Below is a small trained network, with its code and all its weights. Each question gives an input and a target symbol and asks what happens when units are switched off, that is, made to give their printed mean instead of their output.

import numpy as np


def w(rows, s, z=0):
    codes = np.array(rows[::2]) - 128.0
    scale = np.full(codes.shape[1], s)
    scale[-1] = z or s
    return codes * scale


def norm(h):
    return h / np.sqrt((h * h).mean(-1, keepdims=True) + 1e-5)


def f(y):
    return y / 2 * (1 + np.tanh(0.7978845608 * (y + 0.044715 * y**3)))


def softmax(a):
    e = np.exp(a - a.max(-1, keepdims=True))
    return e / e.sum(-1, keepdims=True)


def log_softmax(a):
    a = a - a.max(-1, keepdims=True)
    return a - np.log(np.exp(a).sum(-1, keepdims=True))


def net(x, mask):
    ids = ['αβζηλστφψω'.index(c) for c in x.split()]
    T = len(ids)
    res = E[ids] + P[:T]
    r = norm(res)
    for j in range(2):
        rows = slice(3 * j, 3 * j + 3)
        q, k, v = (r @ M[0][rows].T for M in (Q, K, V))
        z = softmax(np.where(np.tri(T) > 0, q @ k.T / 3**0.5, -1e9)) @ v
        o = O[0][rows]
        res = res + np.where(mask[j], z, o[:, -1]) @ o[:, :-1]
    y = f(norm(res) @ A[0][:, :-1].T + A[0][:, -1])
    res = res + np.where(mask[2:6], y, B[0][:, -1]) @ B[0][:, :-1]
    return log_softmax(norm(res)[-1] @ U[:, :-1].T + U[:, -1])


Q, K, V, O, A, B = {}, {}, {}, {}, {}, {}
E = w([
[147,142,142,178,127],'α',
[111,128,142,169,140],'β',
[109,127,146,171,139],'ζ',
[94,152,140,173,82],'η',
[168,146,95,158,132],'λ',
[120,171,79,160,120],'σ',
[133,127,95,251,130],'τ',
[106,107,94,144,154],'φ',
[112,78,158,147,119],'ψ',
[62,119,138,147,148],'ω',
],0.026)
P = w([
[129,48,46,251,158],'0',
[131,138,171,186,189],'1',
[135,50,89,175,67],'2',
[133,138,166,154,190],'3',
[141,56,110,137,52],'4',
[130,143,167,126,194],'5',
[155,70,119,107,48],'6',
[134,149,161,102,196],'7',
[164,90,121,84,62],'8',
[135,150,155,76,200],'9',
[177,107,104,61,96],'10',
[134,159,165,59,215],'11',
],0.014)
Q[0] = w([
[156,8,76,84,92],'h0',
[111,132,64,143,151],'h0',
[130,177,182,156,175],'h0',
[134,137,122,53,49],'h1',
[118,55,151,128,153],'h1',
[101,167,208,170,231],'h1',
],0.015)
K[0] = w([
[119,112,113,254,114],'h0',
[100,91,138,137,134],'h0',
[115,152,121,56,117],'h0',
[100,146,123,177,108],'h1',
[122,107,111,134,163],'h1',
[153,124,153,41,149],'h1',
],0.02)
V[0] = w([
[83,221,146,93,73],'h0',
[123,151,9,166,132],'h0',
[19,87,77,102,150],'h0',
[61,66,159,126,112],'h1',
[120,88,85,130,117],'h1',
[104,122,167,110,141],'h1',
],0.014)
O[0] = w([
[130,195,177,233,120,4],'h0',
[96,172,4,124,83,255],'h0',
[113,36,69,187,119,77],'h0',
[202,150,86,83,108,113],'h1',
[138,97,94,89,162,130],'h1',
[159,169,86,162,111,87],'h1',
],0.012,0.0071)
A[0] = w([
[124,102,158,65,83,1],'n0',
[153,153,226,91,43,142],'n1',
[30,90,249,29,107,22],'n2',
[189,98,115,28,116,183],'n3',
],0.012,0.0038)
B[0] = w([
[94,155,157,185,193,141],'n0',
[172,101,152,139,118,178],'n1',
[124,85,54,67,211,153],'n2',
[171,159,88,167,9,254],'n3',
],0.013,0.0078)
U = w([
[197,144,151,103,49,170],'α',
[126,131,228,178,118,168],'β',
[137,154,129,173,184,126],'ζ',
[79,250,90,187,153,1],'η',
[148,117,154,117,159,102],'λ',
[147,107,165,123,163,117],'σ',
[149,126,183,92,155,140],'τ',
[72,170,140,37,175,100],'φ',
[125,37,144,223,158,83],'ψ',
[116,57,58,87,120,144],'ω',
],0.011,0.0062)

Each question gives the input, a string of symbols that net reads in full, and the target symbol t.
The units are the heads (3 rows each of Q, K, V and O) and the neurons (one row each of A and B). Each row of codes is followed by its name. A weight is (code - 128) times the scale printed after its matrix; where a second scale follows, it is the last column's (O, A, B and U).
mask holds one flag per unit, heads first, then neurons. A switched-off unit (its flag False) gives its mean, the last column of its rows in O or B, instead of its output. The means were averaged over made-up inputs and are rounded, as every weight is.
A unit's drop is (log p(t) with every unit on - log p(t) with that unit switched off) / (log p(t) with every unit on - log p(t) with every unit switched off).
The circuit of an input: a set's keep is (log p(t) with only the set's units on - log p(t) with every unit switched off) / (log p(t) with every unit on - log p(t) with every unit switched off). Starting from all 6 units, units are removed one at a time, each time the one whose removal leaves the highest keep (on an exact tie, the one counted first), for as long as the keep stays at least 0.8.
units of the circuit, in order: the units of the circuit, biggest drop first
k most important neurons: the k neurons with the biggest drops, biggest first
drop of u: that unit's drop, to one decimal
input α σ η α, target η: 2 most important neurons -> (n3, n1)
input σ α λ α ζ α ψ ζ, target α: units of the circuit, in order -> (h1, n3)
input α α α α η φ φ σ, target ω: units of the circuit, in order -> (h0)
input σ α φ α ψ σ, target α: 2 most important neurons -> (n3, n2)
input β λ α α, target φ: units of the circuit, in order -> (h0, h1, n2)
input α ψ α α α β η η α η λ η, target φ: units of the circuit, in order -> (n2, h0, h1)
input η α φ η, target ω: units of the circuit, in order -> (h0, n3)
input α ψ λ ζ, target α: units of the circuit, in order -> (h1, h0)
input η α η α, target β: units of the circuit, in order -> (h0, h1)
input α α λ ζ, target φ: 2 most important neurons -> (n3, n1)
input α α η λ η η, target φ: 3 most important neurons -> (n2, n3, n0)
input α ζ ψ λ λ ζ η η λ σ, target η: drop of h0 -> 1.4
input α α α α η β α λ, target φ: drop of h1 -> 0.9
input η φ α ζ α ω α ψ α σ, target α: drop of h1 -> 2.6
input λ ζ τ η η ψ, target α: drop of n1 -> 0.0
input α ζ β η η α σ α ω ψ α β, target α: units of the circuit, in order -> (h1)
